Below is a small trained network, with its code and all its weights. Each question gives an input and a target symbol and asks what happens when units are switched off, that is, made to give their printed mean instead of their output.

import numpy as np


def w(rows, s, z=0):
    codes = np.array(rows[::2]) - 128.0
    scale = np.full(codes.shape[1], s)
    scale[-1] = z or s
    return codes * scale


def norm(h):
    return h / np.sqrt((h * h).mean(-1, keepdims=True) + 1e-5)


def f(y):
    return np.maximum(y, 0)


def softmax(a):
    e = np.exp(a - a.max(-1, keepdims=True))
    return e / e.sum(-1, keepdims=True)


def log_softmax(a):
    a = a - a.max(-1, keepdims=True)
    return a - np.log(np.exp(a).sum(-1, keepdims=True))


def net(x, mask):
    ids = ['αδζθψω'.index(c) for c in x.split()]
    T = len(ids)
    res = E[ids] + P[:T]
    r = norm(res)
    for j in range(3):
        rows = slice(2 * j, 2 * j + 2)
        q, k, v = (r @ M[0][rows].T for M in (Q, K, V))
        z = softmax(np.where(np.tri(T) > 0, q @ k.T / 2**0.5, -1e9)) @ v
        o = O[0][rows]
        res = res + np.where(mask[j], z, o[:, -1]) @ o[:, :-1]
    y = f(norm(res) @ A[0][:, :-1].T + A[0][:, -1])
    res = res + np.where(mask[3:11], y, B[0][:, -1]) @ B[0][:, :-1]
    return log_softmax(norm(res)[-1] @ U[:, :-1].T + U[:, -1])


Q, K, V, O, A, B = {}, {}, {}, {}, {}, {}
E = w([
[120,103,131,231,126,101,146],'α',
[143,175,178,193,128,183,68],'δ',
[102,198,108,125,170,56,132],'ζ',
[143,125,109,172,230,139,122],'θ',
[175,211,114,182,120,142,164],'ψ',
[5,210,112,199,159,189,110],'ω',
],0.017)
P = w([
[129,94,16,75,61,120,35],'0',
[147,109,49,105,87,109,64],'1',
[154,130,72,143,107,104,77],'2',
[156,138,91,151,112,101,97],'3',
[153,141,110,159,122,99,111],'4',
[151,137,126,162,128,100,124],'5',
[139,136,144,161,137,101,134],'6',
[132,125,157,158,144,105,149],'7',
[122,120,172,150,151,108,162],'8',
[116,119,189,143,157,111,178],'9',
[115,118,207,135,162,118,197],'10',
[110,119,228,125,168,130,218],'11',
[95,136,254,141,191,129,225],'12',
],0.0094)
Q[0] = w([
[125,105,107,33,100,117,98],'h0',
[94,138,125,147,74,114,119],'h0',
[102,158,168,177,138,68,125],'h1',
[151,169,125,153,132,150,153],'h1',
[148,59,117,96,6,127,143],'h2',
[162,92,135,104,123,154,106],'h2',
],0.02)
K[0] = w([
[178,112,37,149,87,115,56],'h0',
[200,110,185,81,185,106,149],'h0',
[105,143,170,103,160,191,194],'h1',
[83,118,219,145,169,89,159],'h1',
[129,114,4,129,118,157,44],'h2',
[113,157,55,116,58,63,101],'h2',
],0.012)
V[0] = w([
[97,103,78,151,191,226,179],'h0',
[53,227,101,86,215,108,147],'h0',
[255,137,65,104,197,165,232],'h1',
[135,155,149,123,30,161,197],'h1',
[175,196,170,114,190,208,20],'h2',
[153,200,104,116,64,132,160],'h2',
],0.0094)
O[0] = w([
[119,163,3,140,137,161,83,161],'h0',
[99,177,143,70,106,110,93,254],'h0',
[170,79,88,120,60,147,139,137],'h1',
[94,159,100,164,106,106,184,64],'h1',
[120,118,119,71,177,167,164,193],'h2',
[79,112,148,128,53,141,207,174],'h2',
],0.015,0.0087)
A[0] = w([
[79,153,93,121,140,106,102,150],'n0',
[174,156,135,116,153,84,167,160],'n1',
[101,129,77,94,156,105,127,251],'n2',
[148,5,178,121,147,108,128,80],'n3',
[153,179,117,124,94,151,127,115],'n4',
[88,109,177,138,123,227,71,196],'n5',
[133,74,102,87,128,61,157,213],'n6',
[146,173,143,174,123,141,106,62],'n7',
],0.014,0.0027)
B[0] = w([
[140,96,205,225,102,173,190,251],'n0',
[166,67,98,117,194,39,73,180],'n1',
[227,131,123,126,73,172,117,248],'n2',
[2,214,206,119,119,100,200,167],'n3',
[112,49,100,134,188,66,58,230],'n4',
[152,115,47,140,45,61,149,255],'n5',
[96,85,84,226,61,226,215,168],'n6',
[148,15,132,173,168,85,137,175],'n7',
],0.0088,0.0058)
U = w([
[176,33,112,220,164,32,108,55],'α',
[103,11,137,58,254,180,200,162],'δ',
[182,158,211,39,69,67,123,165],'ζ',
[191,42,27,61,108,157,53,225],'θ',
[149,45,154,167,7,219,209,159],'ψ',
[130,241,74,166,131,163,127,2],'ω',
],0.0081,0.0024)

Each question gives the input, a string of symbols that net reads in full, and the target symbol t.
The units are the heads (2 rows each of Q, K, V and O) and the neurons (one row each of A and B). Each row of codes is followed by its name. A weight is (code - 128) times the scale printed after its matrix; where a second scale follows, it is the last column's (O, A, B and U).
mask holds one flag per unit, heads first, then neurons. A switched-off unit (its flag False) gives its mean, the last column of its rows in O or B, instead of its output. The means were averaged over made-up inputs and are rounded, as every weight is.
A unit's drop is (log p(t) with every unit on - log p(t) with that unit switched off) / (log p(t) with every unit on - log p(t) with every unit switched off).
The circuit of an input: a set's keep is (log p(t) with only the set's units on - log p(t) with every unit switched off) / (log p(t) with every unit on - log p(t) with every unit switched off). Starting from all 11 units, units are removed one at a time, each time the one whose removal leaves the highest keep (on an exact tie, the one counted first), for as long as the keep stays at least 0.8.
units of the circuit, in order: the units of the circuit, biggest drop first
top k neurons: the k neurons with the biggest drops, biggest first
heads that matter: for each layer, one digit per head in row order, 1 if its drop is at least 0.15 and else 0, layers parted by /
input δ θ ψ δ ψ ψ δ ζ, target δ: units of the circuit, in order => [h2]
input δ ω δ, target ω: heads that matter => 011
input θ ω ψ, target ω: heads that matter => 111
input δ α ζ, target α: units of the circuit, in order => [n1, h0]
input α δ θ, target δ: heads that matter => 100
input ψ θ α θ ζ α α θ δ, target θ: units of the circuit, in order => [h2, n5]
input δ θ α α θ θ α ζ ψ δ α, target δ: top 3 neurons => [n5, n3, n2]
input ζ θ ω ζ ζ ψ ψ, target ζ: heads that matter => 101
input θ δ ω ω α, target ω: heads that matter => 110
input δ ψ ψ θ α δ, target α: heads that matter => 000
input ζ ψ δ ζ θ θ ζ ψ θ, target ψ: heads that matter => 010
input θ θ δ ψ ψ, target ψ: heads that matter => 111
input δ α θ α θ θ δ ψ ω ψ δ δ θ, target θ: heads that matter => 100
input ψ ψ α ω δ ω ω ψ α ψ, target α: units of the circuit, in order => [n4]
input ζ θ α ω δ θ θ θ θ ω, target θ: heads that matter => 101
input ω α ψ, target α: heads that matter => 010
input ψ δ θ ψ α ω ψ ψ ζ ω ω θ δ, target θ: units of the circuit, in order => [n5, h2]
input θ ω ω θ ψ, target θ: top 4 neurons => [n4, n3, n2, n7]
input θ δ ζ θ, target ζ: units of the circuit, in order => [h0, n3]
input α θ α ζ ω ψ θ, target θ: top 2 neurons => [n6, n3]
input ζ ψ ζ α, target ζ: units of the circuit, in order => [h0]
